Below are the code and all the weights of a small trained network. Each question names an input and a class and asks about switching units off, where a switched-off unit gives its printed mean instead of its output.

import numpy as np


def w(rows, s, z=0):
    codes = np.array(rows[::2]) - 128.0
    scale = np.full(codes.shape[1], s)
    scale[-1] = z or s
    return codes * scale


def f(y):
    return y / 2 * (1 + np.tanh(0.7978845608 * (y + 0.044715 * y**3)))


def log_softmax(a):
    a = a - a.max(-1, keepdims=True)
    return a - np.log(np.exp(a).sum(-1, keepdims=True))


def net(x, mask):
    res = np.array(x, float).reshape(1, 5) / 4 @ E
    y = f(res @ A[0][:, :-1].T + A[0][:, -1])
    res = res + np.where(mask, y, B[0][:, -1]) @ B[0][:, :-1]
    return log_softmax(res[-1] @ U[:, :-1].T + U[:, -1])


A, B = {}, {}
E = w([
[72,211,121,54,74,110,74,71,59,127,151,97],'x0',
[127,75,65,175,108,80,46,148,87,71,26,107],'x1',
[97,127,106,194,223,68,85,209,86,209,198,204],'x2',
[153,182,68,65,1,115,154,205,169,231,61,94],'x3',
[102,158,118,120,132,120,148,81,192,85,101,191],'x4',
],0.0099)
A[0] = w([
[175,59,156,103,102,148,161,100,141,80,118,83,88],'n1',
[115,198,208,85,149,180,139,89,121,182,200,126,17],'n2',
[77,131,194,128,175,87,185,88,76,64,154,91,10],'n3',
[67,59,96,184,103,78,2,96,130,98,93,92,85],'n4',
[119,93,129,133,156,144,101,69,88,66,130,102,22],'n5',
[221,102,186,63,64,155,130,66,104,22,148,92,3],'n6',
[33,247,118,49,125,114,41,67,46,100,190,74,31],'n7',
[35,110,136,119,153,62,114,205,63,154,174,232,15],'n8',
[151,171,184,141,189,243,146,118,169,151,195,124,78],'n9',
[74,64,233,134,196,117,117,36,66,127,113,127,19],'n10',
[64,4,117,139,171,185,157,108,138,86,172,111,75],'n11',
],0.0079,0.0042)
B[0] = w([
[88,162,125,205,179,80,111,156,38,164,188,188,202],'n1',
[119,164,182,82,151,213,67,137,109,50,81,55,217],'n2',
[140,202,111,58,110,102,180,180,136,179,134,97,190],'n3',
[184,153,161,89,125,197,59,155,117,73,104,166,234],'n4',
[191,163,109,77,198,140,146,183,122,140,112,92,182],'n5',
[54,150,191,156,94,65,110,71,76,138,203,157,235],'n6',
[26,34,100,254,151,143,172,201,133,139,52,79,254],'n7',
[69,179,164,149,43,103,105,88,63,125,171,158,232],'n8',
[167,114,174,158,142,191,74,155,126,86,81,108,220],'n9',
[151,169,52,107,107,107,195,170,139,169,167,83,216],'n10',
[129,158,82,104,142,63,181,160,120,172,46,106,206],'n11',
],0.0096,0.0098)
U = w([
[67,212,245,178,107,56,81,27,55,146,229,182,23],'0',
[157,219,49,16,37,128,201,169,175,227,49,38,156],'1',
[201,143,230,72,169,251,13,105,104,7,17,109,70],'2',
[119,34,181,254,201,136,210,167,182,135,43,136,252],'3',
],0.0061,0.0032)

Each question gives the input, the list of numbers given to net, and the class t.
The units are the neurons (one row each of A and B). Each row of codes is followed by its name. A weight is (code - 128) times the scale printed after its matrix; where a second scale follows, it is the last column's (A, B and U).
mask holds one flag per neuron, in row order. A switched-off neuron (its flag False) gives its mean, the last column of its row in B, instead of its output. The means were averaged over made-up inputs and are rounded, as every weight is.
A unit's drop is (log p(t) with every unit on - log p(t) with that unit switched off) / (log p(t) with every unit on - log p(t) with every unit switched off).
The circuit of an input: a set's keep is (log p(t) with only the set's units on - log p(t) with every unit switched off) / (log p(t) with every unit on - log p(t) with every unit switched off). Starting from all 11 units, units are removed one at a time, each time the one whose removal leaves the highest keep (on an exact tie, the one counted first), for as long as the keep stays at least 0.8.
units of the circuit, in order: the units of the circuit, biggest drop first
most important unit: the unit with the biggest drop
k most important neurons: the k neurons with the biggest drops, biggest first
drop when u is switched off: that unit's drop, to one decimal
input [4,-4,6,5,0], class 0: most important unit : n8
input [0,6,-7,5,-7], class 0: units of the circuit, in order : (n6; n1)
input [-3,7,5,-6,8], class 2: 3 most important neurons : (n4; n6; n7)
input [8,-6,-6,0,5], class 3: 3 most important neurons : (n7; n8; n4)
input [0,-3,5,-7,8], class 1: units of the circuit, in order : (n10; n3)
input [-4,5,2,3,5], class 2: 2 most important neurons : (n7; n10)
input [-2,5,3,-4,-8], class 2: 2 most important neurons : (n4; n7)
input [-2,-8,5,-8,-1], class 1: units of the circuit, in order : (n10; n3)
input [-6,-6,-3,4,8], class 2: 2 most important neurons : (n7; n9)
input [1,8,8,6,-5], class 0: 2 most important neurons : (n8; n2)
input [2,8,7,1,1], class 2: 3 most important neurons : (n4; n6; n1)
input [7,3,-6,-4,2], class 3: 3 most important neurons : (n7; n8; n5)
input [0,-5,-6,-6,1], class 0: 2 most important neurons : (n6; n1)
input [1,4,2,1,-2], class 2: most important unit : n6
input [-4,3,4,-1,4], class 0: 3 most important neurons : (n7; n8; n9)
input [6,0,-2,-7,6], class 1: 2 most important neurons : (n3; n10)
input [7,3,-3,1,0], class 3: drop when n7 is switched off : 0.9
input [-4,-4,-4,4,3], class 0: drop when n7 is switched off : 0.8
input [-1,8,-1,3,1], class 2: drop when n4 is switched off : 0.2
input [-5,-7,-4,-6,6], class 2: most important unit : n9
